Below is a small trained network, with its code and all its weights. Each question gives an input and a target symbol and asks what happens when units are switched off, that is, made to give their printed mean instead of their output.

import numpy as np


def w(rows, s, z=0):
    codes = np.array(rows[::2]) - 128.0
    scale = np.full(codes.shape[1], s)
    scale[-1] = z or s
    return codes * scale


def f(y):
    return y / 2 * (1 + np.tanh(0.7978845608 * (y + 0.044715 * y**3)))


def softmax(a):
    e = np.exp(a - a.max(-1, keepdims=True))
    return e / e.sum(-1, keepdims=True)


def log_softmax(a):
    a = a - a.max(-1, keepdims=True)
    return a - np.log(np.exp(a).sum(-1, keepdims=True))


def net(x, mask):
    ids = ['αβγδζηθλμξπτφψω'.index(c) for c in x.split()]
    T = len(ids)
    res = E[ids] + P[:T]
    u = 0
    for l in range(2):
        q, k, v = (res @ M[l].T for M in (Q, K, V))
        z = softmax(np.where(np.tri(T) > 0, q @ k.T / 3**0.5, -1e9)) @ v
        res = res + np.where(mask[u], z, O[l][:, -1]) @ O[l][:, :-1]
        u += 1
        y = f(res @ A[l][:, :-1].T + A[l][:, -1])
        res = res + np.where(mask[u : u + 12], y, B[l][:, -1]) @ B[l][:, :-1]
        u += 12
    return log_softmax(res[-1] @ U[:, :-1].T + U[:, -1])


Q, K, V, O, A, B = {}, {}, {}, {}, {}, {}
E = w([
[129,88,135],'α',
[31,101,99],'β',
[94,136,148],'γ',
[174,157,141],'δ',
[61,164,128],'ζ',
[101,161,166],'η',
[96,77,115],'θ',
[127,100,142],'λ',
[87,114,133],'μ',
[136,250,180],'ξ',
[195,168,146],'π',
[131,144,155],'τ',
[95,117,100],'φ',
[190,143,141],'ψ',
[104,85,127],'ω',
],0.016)
P = w([
[127,156,137],'0',
[148,134,70],'1',
[97,200,184],'2',
[147,133,70],'3',
[89,165,213],'4',
[149,132,71],'5',
[82,144,238],'6',
[147,132,71],'7',
[77,122,255],'8',
[146,135,70],'9',
],0.011)
Q[0] = w([
[173,76,144],'0.h0',
[74,161,118],'0.h0',
[3,146,214],'0.h0',
],0.016)
K[0] = w([
[160,137,149],'0.h0',
[56,128,124],'0.h0',
[2,106,192],'0.h0',
],0.018)
V[0] = w([
[215,56,223],'0.h0',
[204,251,176],'0.h0',
[116,175,105],'0.h0',
],0.0019)
O[0] = w([
[177,108,78,2],'0.h0',
[26,254,70,52],'0.h0',
[95,152,143,151],'0.h0',
],0.0024,0.00092)
A[0] = w([
[113,84,166,135],'0.n0',
[145,103,152,97],'0.n1',
[138,128,93,35],'0.n2',
[124,101,148,168],'0.n3',
[133,111,222,181],'0.n4',
[177,136,9,2],'0.n5',
[162,167,125,192],'0.n6',
[79,123,142,58],'0.n7',
[134,132,117,106],'0.n8',
[121,155,79,187],'0.n9',
[142,174,198,58],'0.n10',
[233,139,189,5],'0.n11',
],0.015,0.0032)
B[0] = w([
[51,157,91,187],'0.n0',
[102,129,81,117],'0.n1',
[158,136,42,111],'0.n2',
[90,153,119,163],'0.n3',
[148,213,97,253],'0.n4',
[150,51,6,178],'0.n5',
[164,97,152,165],'0.n6',
[100,66,180,191],'0.n7',
[134,108,125,117],'0.n8',
[149,45,169,182],'0.n9',
[112,115,60,191],'0.n10',
[5,65,194,170],'0.n11',
],0.017,0.0042)
Q[1] = w([
[161,253,142],'1.h0',
[61,172,131],'1.h0',
[70,235,141],'1.h0',
],0.0064)
K[1] = w([
[148,103,209],'1.h0',
[52,253,166],'1.h0',
[58,253,216],'1.h0',
],0.0054)
V[1] = w([
[30,2,174],'1.h0',
[153,199,74],'1.h0',
[178,164,136],'1.h0',
],0.0067)
O[1] = w([
[138,255,32,254],'1.h0',
[100,105,158,94],'1.h0',
[143,73,159,65],'1.h0',
],0.0085,0.0069)
A[1] = w([
[115,86,81,80],'1.n0',
[57,78,151,187],'1.n1',
[106,85,74,2],'1.n2',
[124,110,99,103],'1.n3',
[138,148,187,113],'1.n4',
[170,193,110,87],'1.n5',
[248,120,142,166],'1.n6',
[206,97,56,134],'1.n7',
[166,88,85,82],'1.n8',
[92,126,120,98],'1.n9',
[129,120,133,72],'1.n10',
[79,70,206,106],'1.n11',
],0.015,0.0099)
B[1] = w([
[58,127,180,169],'1.n0',
[178,115,96,197],'1.n1',
[9,219,94,153],'1.n2',
[93,142,144,148],'1.n3',
[104,69,144,128],'1.n4',
[98,124,171,160],'1.n5',
[122,252,143,167],'1.n6',
[202,62,104,247],'1.n7',
[114,129,237,176],'1.n8',
[130,114,172,165],'1.n9',
[133,112,178,113],'1.n10',
[90,91,219,138],'1.n11',
],0.027,0.011)
U = w([
[178,78,151,120],'α',
[33,81,42,122],'β',
[147,144,103,253],'γ',
[170,140,205,80],'δ',
[162,116,44,253],'ζ',
[48,230,183,61],'η',
[84,1,159,50],'θ',
[216,98,112,109],'λ',
[173,68,69,221],'μ',
[121,174,138,170],'ξ',
[127,91,180,151],'π',
[180,175,124,71],'τ',
[57,142,200,62],'φ',
[117,106,207,149],'ψ',
[175,5,113,143],'ω',
],0.0096,0.0055)

Each question gives the input, a string of symbols that net reads in full, and the target symbol t.
The units are the heads (3 rows each of Q, K, V and O) and the neurons (one row each of A and B). Each row of codes is followed by its name. A weight is (code - 128) times the scale printed after its matrix; where a second scale follows, it is the last column's (O, A, B and U).
mask holds one flag per unit, layer by layer, with each layer's heads first. A switched-off unit (its flag False) gives its mean, the last column of its rows in O or B, instead of its output. The means were averaged over made-up inputs and are rounded, as every weight is.
A unit's drop is (log p(t) with every unit on - log p(t) with that unit switched off) / (log p(t) with every unit on - log p(t) with every unit switched off).
The circuit of an input: a set's keep is (log p(t) with only the set's units on - log p(t) with every unit switched off) / (log p(t) with every unit on - log p(t) with every unit switched off). Starting from the 12 units with the biggest drops (on a tie, the unit counted first), units are removed one at a time, each time the one whose removal leaves the highest keep (on an exact tie, the one counted first), for as long as the keep stays at least 0.8.
circuit, biggest first: the units of the circuit, biggest drop first
unit that matters most: the unit with the biggest drop
k most important neurons: the k neurons with the biggest drops, biggest first
top k neurons in layer l: the k neurons of layer l with the biggest drops, biggest first
input η ω τ β θ β λ ω τ ζ, target ζ: unit that matters most	0.n0
input α β β β θ λ β λ π λ, target λ: 3 most important neurons	(1.n7 0.n11 1.n6)
input δ π τ λ θ β θ ξ π, target ζ: circuit, biggest first	(0.n10 1.n8)
input δ λ β τ, target τ: top 3 neurons in layer 1	(1.n6 1.n0 1.n2)
input α β θ β β δ β, target η: 3 most important neurons	(1.n7 0.n7 0.n0)
input ω λ β θ α, target η: 3 most important neurons	(1.n7 0.n10 0.n7)
input β δ β β θ ξ β γ ψ, target η: top 2 neurons in layer 1	(1.n7 1.n9)
input μ θ θ ψ, target ψ: 2 most important neurons	(1.n7 1.n8)
input φ ψ η θ θ β β, target ζ: 4 most important neurons	(0.n0 0.n10 1.n1 1.n8)
input φ π β β γ, target η: top 3 neurons in layer 1	(1.n7 1.n1 1.n5)
input β θ φ ξ θ θ ψ θ, target θ: circuit, biggest first	(1.n0 1.n6 0.n4)
input η θ δ, target θ: 3 most important neurons	(0.n11 1.n11 0.n5)
input ω β ω θ θ δ β ψ δ, target η: 3 most important neurons	(1.n7 0.n4 0.n7)
input θ ψ θ λ β ψ β τ τ, target η: top 2 neurons in layer 0	(0.n10 0.n7)
input ω θ β π, target ψ: unit that matters most	1.n7
input η η β τ φ τ η δ ψ, target θ: 3 most important neurons	(0.n11 1.n11 0.n4)
input β ω ψ θ β ψ λ, target η: 3 most important neurons	(1.n7 0.n7 0.n10)
input ω β β θ β φ θ φ β ψ, target ψ: 2 most important neurons	(1.n7 0.n5)
input φ δ ψ δ β θ η θ π, target θ: circuit, biggest first	(0.n11 1.n11)
input β θ ω δ η β β, target θ: top 3 neurons in layer 1	(1.n11 1.n1 1.n6)
input γ θ μ ξ β θ ω, target η: circuit, biggest first	(1.n7)
input β β β η, target η: top 2 neurons in layer 0	(0.n5 0.n10)
input β β β β β γ δ, target η: 2 most important neurons	(0.n10 1.n7)
input β β ψ, target η: 3 most important neurons	(1.n7 0.n4 0.n10)
input β φ φ, target η: top 3 neurons in layer 0	(0.n5 0.n4 0.n7)
